After every row comes roughly how far along a hidden order it lies, from 0 to 15.
|  -4 |   8 |   0 |   0 |   2 |   4 | -10 |   1 |  -6 |  12 |  -2 |   9 |  -2 |   5 |   1 |   1 |   7 |  -5 |   2 |   0 |   4 |   7 | -25 |   3 |   5 | : 12
|  -3 |   9 |   4 |  -1 |   3 |   7 | -12 |   1 | -13 |  14 |  -1 |   8 |   3 | -24 |   0 |   0 |   9 |  -9 |   2 |   1 |  11 |   3 | -20 |  -2 |  -2 | : 4
| -1 |  3 |  2 |  0 |  0 |  1 | -4 | -1 | -2 |  4 | -1 |  1 | -4 | -3 |  2 | -1 |  2 | -4 |  0 |  0 | -5 |  5 | -8 |  1 |  2 | : 5
| -10 |   7 |  -8 |  -2 |   1 |  10 |  -7 |  -2 |   5 |  12 |  -2 |   3 |  -4 |  -5 |  11 |   0 |   6 |  -3 |   5 |  -1 | -31 |  -3 | -41 |   2 |   0 | : 14
|  -1 |   0 |   0 |   1 |   2 |   4 |  -7 |   1 |  -5 |   8 |  -2 |   4 |   5 |  -7 |   0 |   0 |   4 |   1 |   0 |  -1 |  13 |   4 | -10 |   4 |   1 | : 7
|  0 |  0 | -1 |  1 |  1 |  3 | -3 |  0 |  1 |  2 | -1 |  0 |  2 | -6 |  3 |  0 |  0 |  2 |  0 | -1 |  1 |  1 | -7 |  3 | -1 | : 5
|  -2 |  -2 |  -1 |   1 |   1 |   6 |  -3 |  -1 |  -1 |   3 |  -1 |  -1 |   2 | -11 |   2 |   0 |   0 |   3 |   1 |  -1 |   6 |   0 |  -5 |   6 |  -1 | : 4
|  -8 |   7 |  -9 |   0 |   1 |  13 |   0 |  -3 |   6 |   5 |   0 |  -3 |  -2 | -19 |  10 |   0 |   3 |   6 |   5 |  -3 | -25 |  -8 | -26 |   5 |  -6 | : 10
|  -5 |   8 |   0 |  -2 |   0 |   4 |  -7 |  -1 |  -1 |  10 |  -1 |   6 |  -5 |   5 |   6 |   0 |   6 | -10 |   3 |   0 | -18 |   5 | -31 |   0 |   3 | : 12
|  -4 |   2 |   0 |  -2 |   0 |   4 |   1 |  -2 |  -1 |   1 |   1 |   1 |  -1 | -20 |   3 |  -1 |   4 |  -1 |   3 |   0 | -10 |  -2 |  -8 |  -3 |  -6 | : 2
|  -7 |   4 |  -4 |  -2 |   0 |   6 |  -6 |  -3 |   3 |   4 |  -1 |  -1 |  -2 | -15 |   7 |  -1 |   3 |  -2 |   3 |   0 | -20 |  -2 | -17 |   0 |  -2 | : 8
|  -4 |   4 |   2 |  -2 |   0 |   5 |  -4 |  -2 |  -7 |   4 |   0 |   1 |   0 | -37 |   3 |  -1 |   5 |  -4 |   3 |   1 | -10 |  -2 | -11 |  -5 |  -6 | : 0
|  -1 |   5 |   4 |  -1 |   0 |   3 | -10 |  -2 |  -6 |   6 |  -1 |   2 |  -1 | -26 |   1 |  -1 |   3 |  -7 |   1 |   1 |   5 |   4 | -14 |  -3 |   0 | : 0
|  -7 |   4 |  -4 |  -1 |   1 |   8 |  -7 |  -2 |   1 |  10 |  -2 |   2 |   1 |  -5 |   7 |   0 |   5 |  -2 |   3 |  -1 | -13 |   2 | -35 |   7 |   2 | : 11
| -10 |  11 |  -4 |  -2 |   2 |   7 |  -6 |   1 |  -4 |  14 |  -2 |  10 |  -3 |   8 |   6 |   1 |  10 |  -6 |   5 |  -1 | -14 |   1 | -31 |   1 |   1 | : 15

New part:
|  -4 |  -2 | -46 |   9 |  11 | -30 | -29 |  21 |   0 |  -3 | -16 |  11 |  13 |  -4 |   2 |  -2 |  14 |  -1 | -11 |  -6 |   8 |  -3 |  29 |  13 |  11 |  34 |  30 |  -6 |  -5 |  -2 |   0 |  -3 |  26 |  -4 |   4 | -13 |  18 |  12 |  -4 |   3 |   6 |   8 |   2 |  -1 |  -5 |  -8 |   1 |  -7 |  -2 |  -5 |   0 |  -2 | -10 | : 7
|  17 |   7 | -36 | -13 |  36 |   6 |   0 |  50 |   0 |  12 |   3 |  11 |   1 |   5 | -12 |  25 | -33 |  15 | -21 |  -1 |   2 |  -6 |  30 |  25 |   1 |  -8 |   8 |  -1 | -13 |  -4 |   8 |  -1 |  23 |   8 |  -3 |   0 |  -7 |  34 |   4 |  22 |  -1 | -18 |  13 |   5 |  27 | -17 |   5 |  -4 |  -3 | -13 | -21 |  -6 | -15 | : 9
|   5 |   7 | -39 |  19 |  -4 | -22 |  19 |  31 | -24 |   2 |  15 | -16 |  18 |   8 | -10 |  15 |  28 |  13 | -47 |  -1 |   5 |  -6 |  22 |  27 |  11 |  -3 |  38 | -42 |  36 |  13 |   7 |   6 | -19 |   2 |  -3 |   1 | -27 |  35 |   5 |  12 |   6 |  27 |  14 |   3 | -33 |  11 | -23 | -20 |  -6 |  18 |   4 |   3 | -10 | : 15
|   1 |  21 | -33 |  -5 |   8 | -12 | -31 |  24 |  -1 |  -8 |   9 | -16 |  13 |   7 |  -3 |  -2 |   1 |   0 | -21 |  -7 |  -4 |  -6 |   4 |  -2 | -24 |   5 |  19 |  -7 |  -3 |   3 |   5 |  -7 |  22 |   3 |   8 |   0 |  -6 |  12 |  -3 | -17 |   1 |  13 |   2 | -22 |  -6 |  -9 |  12 |   2 |  14 |  -3 |  18 |   2 | -12 | : 0
| -23 |  30 | -43 |   9 |  54 | -15 |   6 |   5 | -12 |   6 | -13 |  -5 | -18 |   1 |  12 |  19 |  29 |  -7 |   8 | -13 |   0 |  -9 |  15 |  -8 | -23 |  -4 |  33 |  -3 | -23 |  -2 |  11 |  -2 |  -6 | -18 |  16 | -11 | -19 |  19 |   1 |  19 |   3 |  11 |  -6 | -13 | -11 | -16 |   6 |  -3 |   5 |   0 |   9 | -11 |  -3 | : 11
|  -7 |  -9 | -33 |   1 |  13 |  23 |  -5 |  54 |  -8 |  -7 | -30 |   2 |   9 |   3 |   3 |   0 | -10 |   2 |  -5 |   3 |   0 | -12 | -15 |   5 | -11 | -26 | -18 |  -6 |  -2 |  15 | -24 |  14 |   9 |   0 |  22 |   4 |  26 |   2 |   4 |  -9 |   9 |   3 |   3 |  13 |  -1 |   7 | -12 |   0 |  -3 |  -2 |  17 |  -5 |   6 | : 11
|  -6 |   3 |  20 |  13 |  15 | -26 | -14 |  33 | -18 |  -5 | -30 |  -5 |  -6 |   0 |  -1 |  21 |   5 |  13 | -22 | -14 |  -6 |   1 |  59 |  24 |  -9 |  19 |  23 |  -4 |   5 |  -8 |  -5 |  -4 |  21 |  -3 |  25 |   5 |  -1 |  34 |  -2 |  14 |  -5 |  18 |  -6 |  -9 |   2 |  -9 |  23 |   0 | -22 |  -1 |  -5 |  12 |  14 | : 8
| -20 |  -2 | -34 | -12 |  15 |  16 |  20 |  29 |  -5 |  -3 |  -7 | -16 |  -3 |   5 |   9 |  14 | -16 |  15 | -10 |  -1 |   1 |  -5 |   2 | -12 | -19 |  -3 |   6 |  -5 |  -3 |  -8 |   7 |  -7 |  25 |  -1 |   4 |  -1 | -25 |   2 |   0 | -10 |  -7 |   0 |  13 | -12 |  -2 |   2 |   0 |  -3 |   6 |  -3 |   0 | -16 |  28 | : 2

|  -4 |  -2 |   4 |   2 |  27 |  -5 | -11 |  -2 |   0 |  -2 |   6 |   6 |  -4 |  -9 |   5 |  -1 |   7 |  -8 | -10 |  -8 |  -2 |   2 |  25 |  -7 |   5 | -34 |  -3 |   0 |  -7 | -21 |   2 | -13 |  -5 |  13 | -10 |   9 |  -1 |  30 |   8 |   3 |  -9 | : 5
|  -5 |  -1 |   9 |  20 |  32 |  -1 |  -3 | -11 | -13 |  -9 |   8 |  10 | -10 |  -3 |  -9 | -16 |   4 |  -6 | -10 |  -5 | -10 |   0 |  36 |  -7 |   2 | -35 |   4 |  -5 | -14 | -18 |   3 | -12 | -13 |  14 | -20 |  -7 |  -9 |  21 |   5 |  -1 |  -1 | : 4
|  -3 |  -1 |   3 |  -3 |  27 |  -5 | -13 |  -1 |   6 |  -1 |   3 |   5 |  -2 | -10 |  11 |   7 |  12 |  -7 |  -9 |  -5 |   3 |   2 |  21 |  -8 |   5 | -29 |  -3 |   1 |  -6 | -22 |   2 | -12 |  -5 |  13 |  -4 |  14 |   2 |  31 |   7 |   3 | -12 | : 6
|  -9 |  -1 |   3 |  11 |  22 |   5 |  -6 |  -7 |   2 |  -9 |   0 |  13 |  -1 |  -4 |  11 |  -1 |  12 |  -3 |  -7 |  -6 |  -1 |  -1 |  20 |  -7 |  -6 | -20 |   8 | -11 |  -9 | -20 |  -2 |  -5 | -14 |  19 | -12 |   2 |   1 |  21 |   1 |   2 |  -4 | : 12
|  -3 |  -1 |   9 |  15 |  30 |  -5 |  -4 |  -7 |  -3 |  -7 |   8 |  12 |  -5 |  -1 |  -9 |  -4 |   4 |  -9 |  -6 |  -2 |  -4 |   2 |  29 |  -5 |   8 | -26 |   0 |  -1 | -12 |  -8 |  -2 |  -7 | -12 |  18 | -16 |   4 |  -9 |  26 |  10 |   0 |  -6 | : 2
|  -6 |  -1 |   6 |   9 |  29 |   3 |  -9 |  -8 |  -7 |  -6 |   5 |   7 |  -9 |  -9 |   4 | -10 |   6 |  -5 | -11 |  -9 |  -6 |  -1 |  31 | -10 |  -4 | -40 |   4 |  -6 | -11 | -28 |   6 | -17 | -10 |   9 | -14 |  -3 |  -2 |  23 |   1 |   1 |  -3 | : 8
|  -7 |  -2 |   3 |   0 |  26 |   4 | -13 |  -8 |  -4 |  -3 |   3 |   5 |  -9 | -14 |  15 |  -9 |  10 |  -3 | -13 | -13 |  -3 |  -2 |  29 | -14 |  -7 | -40 |   4 |  -5 |  -9 | -35 |   8 | -22 |  -6 |   5 | -10 |  -1 |   6 |  21 |   0 |   2 |  -2 | : 11
|  -1 |  -1 |   9 |  19 |  28 | -11 |  -1 |  -3 |   0 |  -6 |  10 |  12 |  -1 |   4 | -15 |   0 |   1 | -10 |  -5 |   4 |  -3 |   4 |  26 |   1 |  14 | -15 |  -4 |   3 | -10 |   5 |  -6 |   1 | -10 |  24 | -15 |   9 | -15 |  29 |  13 |  -1 |  -8 | : 0
|  -6 |  -2 |   1 |  -3 |  22 |  -3 | -11 |   0 |   9 |  -2 |   2 |   8 |   0 | -10 |  15 |   9 |  12 |  -5 |  -7 |  -6 |   5 |   3 |  21 |  -8 |   1 | -26 |  -1 |  -3 |  -5 | -22 |   1 | -10 |  -7 |  15 |  -5 |  13 |   6 |  31 |   6 |   3 | -10 | : 9
|  -7 |  -2 |  -2 |  -4 |  15 |   6 |  -9 |  -2 |   9 |  -4 |  -2 |   8 |   1 |  -9 |  23 |   8 |  13 |  -2 |  -6 |  -8 |   5 |   0 |  13 | -10 |  -6 | -18 |   5 |  -9 |  -4 | -24 |   0 |  -8 |  -9 |  16 |  -5 |   6 |   9 |  20 |  -1 |   3 |  -7 | : 15
|   0 |  -1 |   8 |   1 |  33 |  -8 | -12 |  -5 |  -9 |   0 |   8 |  -2 | -11 | -11 |  -2 | -11 |   2 |  -9 | -13 | -11 |  -6 |   1 |  34 |  -9 |   7 | -50 |  -6 |   6 | -10 | -26 |  10 | -25 |   0 |   1 |  -9 |   5 |  -5 |  26 |   9 |   1 |  -6 | : 1
|  -8 |  -1 |  -1 |   2 |  19 |   4 |  -8 |  -2 |  12 |  -6 |  -1 |  12 |   4 |  -3 |  19 |  13 |  15 |  -3 |  -4 |  -4 |   7 |   2 |  11 |  -4 |  -3 | -10 |   5 | -10 |  -5 | -13 |  -6 |   0 | -13 |  22 |  -6 |   9 |   4 |  25 |   2 |   2 |  -8 | : 14
